Where the symbols take the items:
j: Z667->Z182, Z383->Z104, Z308->Z669, Z618->Z578, Z394->Z606, Z52->Z935, Z179->Z394, Z104->Z351, Z582->Z876, Z559->Z671, Z930->Z308, Z876->Z375, Z706->Z847, Z671->Z525, Z902->Z52, Z158->Z667, Z21->Z582, Z263->Z179, Z195->Z600, Z630->Z167, Z870->Z226, Z832->Z77, Z18->Z383, Z182->Z368, Z992->Z618, Z852->Z623, Z400->Z916, Z623->Z255, Z916->Z852, Z669->Z992, Z28->Z832, Z77->Z706, Z167->Z28, Z847->Z273, Z299->Z263, Z273->Z593, Z593->Z195, Z226->Z21, Z29->Z902, Z351->Z870, Z606->Z559, Z375->Z29, Z432->Z630, Z600->Z299, Z255->Z432, Z525->Z400, Z368->Z76, Z578->Z158, Z76->Z18, Z935->Z930
g: Z667->Z28, Z383->Z623, Z308->Z593, Z618->Z706, Z394->Z375, Z52->Z299, Z179->Z29, Z104->Z852, Z582->Z559, Z559->Z582, Z930->Z195, Z876->Z606, Z706->Z618, Z671->Z21, Z902->Z263, Z158->Z832, Z21->Z671, Z263->Z902, Z195->Z930, Z630->Z368, Z870->Z400, Z832->Z158, Z18->Z255, Z182->Z167, Z992->Z847, Z852->Z104, Z400->Z870, Z623->Z383, Z916->Z351, Z669->Z273, Z28->Z667, Z77->Z578, Z167->Z182, Z847->Z992, Z299->Z52, Z273->Z669, Z593->Z308, Z226->Z525, Z29->Z179, Z351->Z916, Z606->Z876, Z375->Z394, Z432->Z76, Z600->Z935, Z255->Z18, Z525->Z226, Z368->Z630, Z578->Z77, Z76->Z432, Z935->Z600

The rows follow the links: the fewer symbols apart two items are, the more alike their rows tend to be.

Each row is also shifted at random along 4 hidden directions that mean nothing.

The rows of 50 items, shuffled:
Each row is one item's numbers.
row 1: 180,-189,101,-11,-95,48,203,-58,-48,190,90,145,-176,25,57,-30,124,-149,-119,47,162,-88,-211,177,-163,-40,-57,74
row 2: -75,44,-30,48,67,3,-143,-64,-27,106,-76,46,190,-113,63,7,-152,103,-7,111,-142,-113,4,-83,-6,-26,18,47
row 3: -119,11,-26,-25,-188,146,111,66,-48,306,-35,-35,-58,-33,63,-75,50,-18,-82,-78,95,-29,-124,62,-218,-9,-92,85
row 4: 12,23,59,-79,32,104,-58,154,-37,-86,167,168,68,77,-89,118,-19,-85,125,-158,-112,128,93,155,63,48,42,109
row 5: -140,-21,67,-65,74,6,14,23,-57,7,130,224,46,24,-78,70,-24,-131,-5,-33,-87,-46,-57,212,17,-83,24,137
row 6: -140,2,-102,-112,-69,-68,170,2,59,-64,36,-124,-207,44,-79,-119,118,-50,-81,-80,154,136,-86,78,-19,-79,-33,-80
row 7: 118,21,215,105,50,-81,-8,78,-28,-55,-32,48,-20,141,-41,124,108,-149,97,25,-23,-208,2,57,101,80,-13,81
row 8: -42,-60,-30,-108,-105,155,107,-7,0,-34,106,114,-174,41,36,30,80,-67,-133,-64,204,90,99,52,-43,26,-7,-3
row 9: 103,0,33,-20,150,-148,-43,-114,-11,-144,35,193,30,11,-65,70,-38,-96,-58,133,-88,-154,27,78,153,-75,55,61
row 10: -38,95,11,-82,-125,26,108,120,-49,183,10,38,-26,38,-73,-48,57,-120,-44,-117,4,-50,-142,183,-120,-50,-62,152
row 11: 112,-90,204,142,68,33,-71,-7,-72,97,1,135,96,29,69,106,7,-37,103,85,-85,-165,-42,14,-12,69,-2,93
row 12: -149,-17,-35,38,-117,174,-21,-34,-6,108,-117,-50,-29,-45,163,11,-3,105,-83,29,132,-40,125,-178,-100,98,-47,-45
row 13: -201,14,-163,-147,-72,151,19,-26,24,-79,68,44,-86,-28,36,10,-24,45,-135,-85,132,164,185,-38,3,-6,7,-43
row 14: -226,150,-189,-141,-61,-47,33,-17,45,-107,-43,-74,-90,-30,-62,-58,-28,17,-152,-54,95,67,127,-35,77,-58,5,-43
row 15: 60,-113,166,156,130,-39,-65,24,-15,64,17,-50,144,10,21,18,-25,41,234,51,-159,-15,-155,4,-43,25,22,-10
row 16: -6,-7,-65,71,-3,-120,22,-140,36,-1,-174,-145,-62,-61,66,-64,5,66,-106,144,95,-138,-25,-171,5,-18,-31,-117
row 17: -82,2,45,-74,5,33,50,128,-36,61,139,71,23,55,-92,-2,16,-85,90,-138,-79,96,-116,211,-44,-46,2,98
row 18: -201,-20,-30,60,-45,93,-31,-46,27,25,-113,-124,-30,-38,129,5,11,136,-34,40,114,-10,101,-218,-50,87,-24,-111
row 19: -13,130,-72,11,27,-10,-165,-21,0,1,-94,-6,190,-100,25,10,-148,124,-17,55,-162,-34,126,-129,54,5,31,23
row 20: 77,3,57,-43,-49,-8,105,93,19,-153,49,8,-193,149,-65,52,170,-139,-7,-114,146,48,72,65,80,68,-12,-16
row 21: -103,-14,91,135,154,53,-199,35,-11,-28,-20,-10,229,-20,50,101,-100,119,212,22,-193,16,74,-109,48,78,53,-23
row 22: -218,-46,140,141,141,-8,-105,-51,-55,88,-55,65,161,-17,57,76,-55,14,113,109,-140,-183,-62,-22,-23,-1,7,63
row 23: -44,20,31,-87,-61,68,85,118,-56,148,85,75,1,34,-66,-11,28,-99,19,-134,-34,31,-123,202,-100,-41,-24,134
row 24: -119,167,-196,-77,-4,-97,-52,-19,70,-74,-84,-162,56,-84,-70,-108,-103,108,-57,-23,-60,87,60,-97,64,-72,23,-78
row 25: -125,-70,-124,-123,-70,175,53,7,42,-91,128,-8,-97,-3,34,-21,-4,57,-51,-131,127,283,120,-11,-35,3,14,-89
row 26: -248,-15,-29,71,-2,10,-28,-99,38,-9,-156,-143,-49,-40,105,-14,16,100,-58,97,114,-75,66,-214,-4,36,-21,-127
row 27: -31,-37,-10,64,138,-130,-60,-166,44,-166,-72,-19,3,-29,15,19,-14,51,-44,172,-4,-101,55,-126,125,-31,45,-111
row 28: -159,43,-212,-143,-97,93,30,-139,0,103,-16,88,-17,-137,61,-79,-95,53,-272,48,94,0,48,-20,-94,-108,-20,35
row 29: -66,26,-45,10,-156,156,29,97,-5,135,-65,-162,-25,-5,78,-47,31,85,17,-102,101,91,33,-95,-131,89,-61,-43
row 30: 40,-98,27,54,197,-83,-93,-131,33,-208,54,58,57,-18,4,75,-60,43,65,111,-70,17,78,-66,140,-25,75,-85
row 31: -26,-12,-35,75,53,-52,-71,-140,39,-97,-129,-54,-24,-42,85,25,-18,94,-71,153,64,-99,126,-199,76,35,8,-104
row 32: 156,-95,6,-66,-106,90,137,25,5,-21,126,32,-178,63,13,-14,111,-72,-47,-86,173,131,-12,87,-51,16,-13,-23
row 33: -24,-106,165,36,17,-10,119,33,-27,-11,62,67,-141,116,-7,54,168,-149,38,-14,111,-69,-87,117,-18,34,-26,23
row 34: 33,50,-47,10,-191,175,-4,26,-22,155,-111,-42,-45,-33,141,-1,22,65,-112,-19,144,-54,114,-146,-108,109,-58,6
row 35: -73,87,26,86,83,-25,-175,-38,-32,44,-109,49,179,-53,39,82,-111,51,11,92,-160,-183,77,-86,57,23,22,73
row 36: -79,-72,-20,88,109,-146,-16,-146,55,-125,-90,-125,-23,-46,26,-39,-18,97,8,153,20,-44,-17,-159,75,-42,26,-169
row 37: 242,-91,-9,61,121,-139,-29,-151,44,-125,2,-15,18,-45,16,-35,-45,60,5,166,-48,-11,-31,-74,71,-50,53,-111
row 38: -23,-76,58,-41,127,5,-22,16,-17,-58,185,185,71,39,-69,62,-37,-64,81,-39,-119,72,-45,171,36,-54,46,73
row 39: -24,186,-185,-48,0,-155,-66,-15,48,-45,-127,-177,82,-91,-79,-109,-109,93,-42,5,-106,25,28,-109,80,-76,15,-48
row 40: -58,191,-138,-26,-1,-115,-91,-62,19,31,-156,-48,122,-112,-24,-63,-133,69,-113,78,-101,-128,35,-91,53,-66,1,45
row 41: 104,-118,40,20,168,-24,-97,-125,17,-164,110,149,86,-20,6,85,-87,29,57,107,-92,30,67,-8,115,-23,86,-40
row 42: 42,-92,63,-10,173,-59,-50,-67,7,-125,138,173,74,12,-55,67,-52,-44,63,43,-118,36,-21,115,98,-64,76,19
row 43: 8,-180,226,106,47,162,-5,21,-54,31,112,196,-12,82,99,170,86,-80,102,22,37,-71,7,60,-48,108,-2,50
row 44: -3,43,43,-42,133,-175,-5,-33,-6,-112,62,161,18,52,-139,41,-2,-149,-5,40,-111,-117,-57,170,136,-108,34,98
row 45: -182,14,6,-32,-135,221,30,158,-44,163,61,-22,2,13,42,11,21,10,54,-165,42,111,3,45,-146,67,-39,57
row 46: -215,93,-197,-119,-73,10,17,-157,7,131,-80,60,-6,-152,44,-89,-119,54,-282,94,54,-96,8,-22,-66,-124,-34,55
row 47: -183,47,-28,-2,-137,110,48,127,6,103,-44,-190,-45,18,23,-66,53,51,59,-153,78,115,-14,-63,-112,66,-57,-42
row 48: 239,-59,174,66,-7,13,44,109,-24,-68,64,51,-90,143,-17,98,150,-118,99,-66,54,-22,27,68,57,102,-7,27
row 49: -108,135,-3,-78,-146,12,95,143,-48,180,-39,-7,-44,54,-70,-46,65,-113,-60,-128,40,-76,-84,139,-88,-14,-78,137
row 50: -49,-56,207,149,138,-113,-7,72,-9,-59,-10,-74,29,113,-57,64,109,-67,219,5,-86,-91,-109,47,67,44,6,-12

Some items, each with its row:
Z593 row 35
Z559 row 48
Z182 row 49
Z852 row 8
Z375 row 27
Z600 row 22
Z623 row 6
Z525 row 1
Z916 row 32
Z992 row 5
Z76 row 3
Z618 row 4
Z383 row 29
Z52 row 41
Z582 row 31
Z368 row 45
Z394 row 7
Z195 row 21

Row, symbols taken left to right, then the row they reach:
row 9 j: row 42
row 47 g: row 25
row 28 j j g: row 23
row 17 g j: row 40
row 11 g j g: row 15
row 24 g g j: row 39
row 46 j g j: row 10
row 44 j: row 38
row 26 g j: row 20
row 19 j g g: row 2
row 18 j j g: row 33
row 37 j: row 30
row 16 j j g: row 43
row 14 g j g: row 13
row 36 j j g: row 50

